Below are the code and all the weights of a small trained network. Each question names an input and a class and asks about switching units off, where a switched-off unit gives its printed mean instead of its output.

import numpy as np


def w(rows, s, z=0):
    codes = np.array(rows[::2]) - 128.0
    scale = np.full(codes.shape[1], s)
    scale[-1] = z or s
    return codes * scale


def f(y):
    return np.maximum(y, 0)


def log_softmax(a):
    a = a - a.max(-1, keepdims=True)
    return a - np.log(np.exp(a).sum(-1, keepdims=True))


def net(x, mask):
    res = np.array(x, float).reshape(1, 5) / 4 @ E
    y = f(res @ A[0][:, :-1].T + A[0][:, -1])
    res = res + np.where(mask, y, B[0][:, -1]) @ B[0][:, :-1]
    return log_softmax(res[-1] @ U[:, :-1].T + U[:, -1])


A, B = {}, {}
E = w([
[73,91,193,80,214,84,80,234],'x0',
[111,51,30,152,199,56,239,141],'x1',
[174,40,151,224,207,128,40,60],'x2',
[41,99,198,154,49,8,144,50],'x3',
[75,26,167,88,123,255,181,95],'x4',
],0.0059)
A[0] = w([
[32,109,191,159,47,32,139,46,71],'n0',
[83,102,194,73,192,103,94,208,89],'n1',
[167,85,160,199,182,148,62,93,77],'n2',
[185,155,69,165,59,167,164,39,120],'n3',
[195,152,58,109,180,209,113,171,75],'n4',
[205,153,67,111,182,222,108,179,46],'n5',
[178,158,68,177,44,162,173,35,125],'n6',
[127,82,44,144,179,67,189,148,84],'n7',
[31,106,202,166,46,37,140,54,64],'n8',
[142,184,204,117,79,173,46,124,64],'n9',
[81,205,98,5,72,132,209,211,78],'n10',
[176,55,149,214,202,133,55,85,82],'n11',
[197,153,66,176,49,171,173,37,102],'n12',
[137,179,210,110,79,165,36,132,64],'n13',
[194,230,75,171,135,2,88,174,110],'n14',
[170,55,146,208,205,133,48,81,83],'n15',
[84,101,190,63,196,92,85,209,6],'n16',
[217,149,66,107,183,212,116,182,67],'n17',
[80,96,197,79,206,104,83,215,78],'n18',
[90,206,102,2,73,137,206,205,78],'n19',
[196,228,59,170,120,3,85,167,136],'n20',
[190,158,59,181,46,172,174,34,99],'n21',
[89,65,92,117,152,143,194,122,109],'n22',
[178,61,154,213,214,132,51,79,76],'n23',
[142,189,204,107,88,166,41,118,54],'n24',
[110,83,54,153,185,75,200,145,64],'n25',
[64,36,157,69,112,241,185,101,126],'n26',
[201,150,63,102,183,218,114,180,61],'n27',
[63,22,161,75,114,254,191,100,80],'n28',
[118,90,51,145,187,66,199,147,86],'n29',
[138,187,199,108,85,158,41,122,79],'n30',
[113,76,45,156,192,70,208,147,43],'n31',
],0.0055,0.0022)
B[0] = w([
[213,77,229,32,192,23,179,100,255],'n0',
[66,73,85,196,130,82,114,219,201],'n1',
[130,182,122,182,69,135,207,110,193],'n2',
[60,63,100,179,166,75,95,240,217],'n3',
[190,73,211,84,175,47,179,99,193],'n4',
[196,65,219,80,174,37,179,86,195],'n5',
[71,71,102,170,167,71,99,229,228],'n6',
[163,49,74,84,45,208,65,77,194],'n7',
[218,69,230,29,191,21,185,101,254],'n8',
[166,38,57,82,44,188,76,99,216],'n9',
[110,204,155,239,37,136,230,82,248],'n10',
[118,226,125,223,41,127,237,123,212],'n11',
[59,59,97,183,167,74,85,252,222],'n12',
[177,30,45,77,34,191,80,105,219],'n13',
[56,181,192,165,214,209,26,30,237],'n14',
[110,224,123,215,39,124,243,119,214],'n15',
[70,54,94,209,125,80,112,231,190],'n16',
[189,73,221,82,165,37,178,98,198],'n17',
[71,69,95,191,134,81,115,235,206],'n18',
[110,199,153,240,33,130,234,79,246],'n19',
[49,182,197,156,214,217,33,30,245],'n20',
[59,55,99,181,163,74,93,241,226],'n21',
[120,109,98,110,110,205,54,66,180],'n22',
[111,210,121,209,47,128,231,117,215],'n23',
[170,36,60,80,35,190,81,101,214],'n24',
[177,47,63,80,36,209,70,76,193],'n25',
[64,202,182,154,220,182,47,67,232],'n26',
[204,69,231,83,176,34,184,87,196],'n27',
[63,201,185,155,224,185,49,61,232],'n28',
[163,55,68,85,49,206,68,76,196],'n29',
[163,48,70,86,57,179,85,103,217],'n30',
[177,38,62,70,26,216,67,79,198],'n31',
],0.0048,0.0055)
U = w([
[174,85,71,82,56,180,93,107,105],'0',
[193,109,188,76,179,57,176,113,99],'1',
[116,201,123,184,65,133,216,127,113],'2',
[79,98,96,155,161,98,102,251,124],'3',
[84,182,155,133,210,184,69,71,126],'4',
[138,177,98,92,149,135,136,157,254],'5',
],0.012,0.0035)

Each question gives the input, the list of numbers given to net, and the class t.
The units are the neurons (one row each of A and B). Each row of codes is followed by its name. A weight is (code - 128) times the scale printed after its matrix; where a second scale follows, it is the last column's (A, B and U).
mask holds one flag per neuron, in row order. A switched-off neuron (its flag False) gives its mean, the last column of its row in B, instead of its output. The means were averaged over made-up inputs and are rounded, as every weight is.
A unit's drop is (log p(t) with every unit on - log p(t) with that unit switched off) / (log p(t) with every unit on - log p(t) with every unit switched off).
The circuit of an input: a set's keep is (log p(t) with only the set's units on - log p(t) with every unit switched off) / (log p(t) with every unit on - log p(t) with every unit switched off). Starting from the 12 units with the biggest drops (on a tie, the unit counted first), units are removed one at a time, each time the one whose removal leaves the highest keep (on an exact tie, the one counted first), for as long as the keep stays at least 0.8.
units of the circuit, in order: the units of the circuit, biggest drop first
top k neurons: the k neurons with the biggest drops, biggest first
drop when u is switched off: that unit's drop, to one decimal
input [4,5,4,5,2], class 0: units of the circuit, in order	(n31 n25)
input [2,5,-4,5,2], class 0: units of the circuit, in order	(n31 n25)
input [-2,4,-7,-7,7], class 1: units of the circuit, in order	(n27 n17)
input [-5,5,-5,1,-7], class 4: units of the circuit, in order	(n20 n14)
input [4,5,-7,-2,0], class 2: units of the circuit, in order	(n10)
input [-2,5,-3,-1,-8], class 4: top 2 neurons	(n20 n14)
input [2,6,5,-4,7], class 4: top 2 neurons	(n28 n26)
input [-4,3,2,-7,8], class 4: top 2 neurons	(n28 n26)
input [-5,-4,5,7,2], class 1: top 2 neurons	(n8 n0)
input [-8,2,8,-4,-7], class 2: top 4 neurons	(n11 n15 n23 n2)
input [-2,-7,-7,6,-8], class 4: top 2 neurons	(n20 n14)
input [0,-4,-3,-7,8], class 4: top 4 neurons	(n28 n26 n8 n0)
input [-4,6,1,7,0], class 1: top 2 neurons	(n0 n8)
input [-1,-5,-4,-2,-6], class 4: units of the circuit, in order	(n20)
input [-4,-8,7,-3,-8], class 0: drop when n26 is switched off	0.3
input [-8,-4,-5,6,-8], class 3: drop when n3 is switched off	0.2
input [-2,0,-6,-6,-2], class 1: drop when n3 is switched off	0.0
input [8,-6,-8,-4,-6], class 2: drop when n3 is switched off	0.1
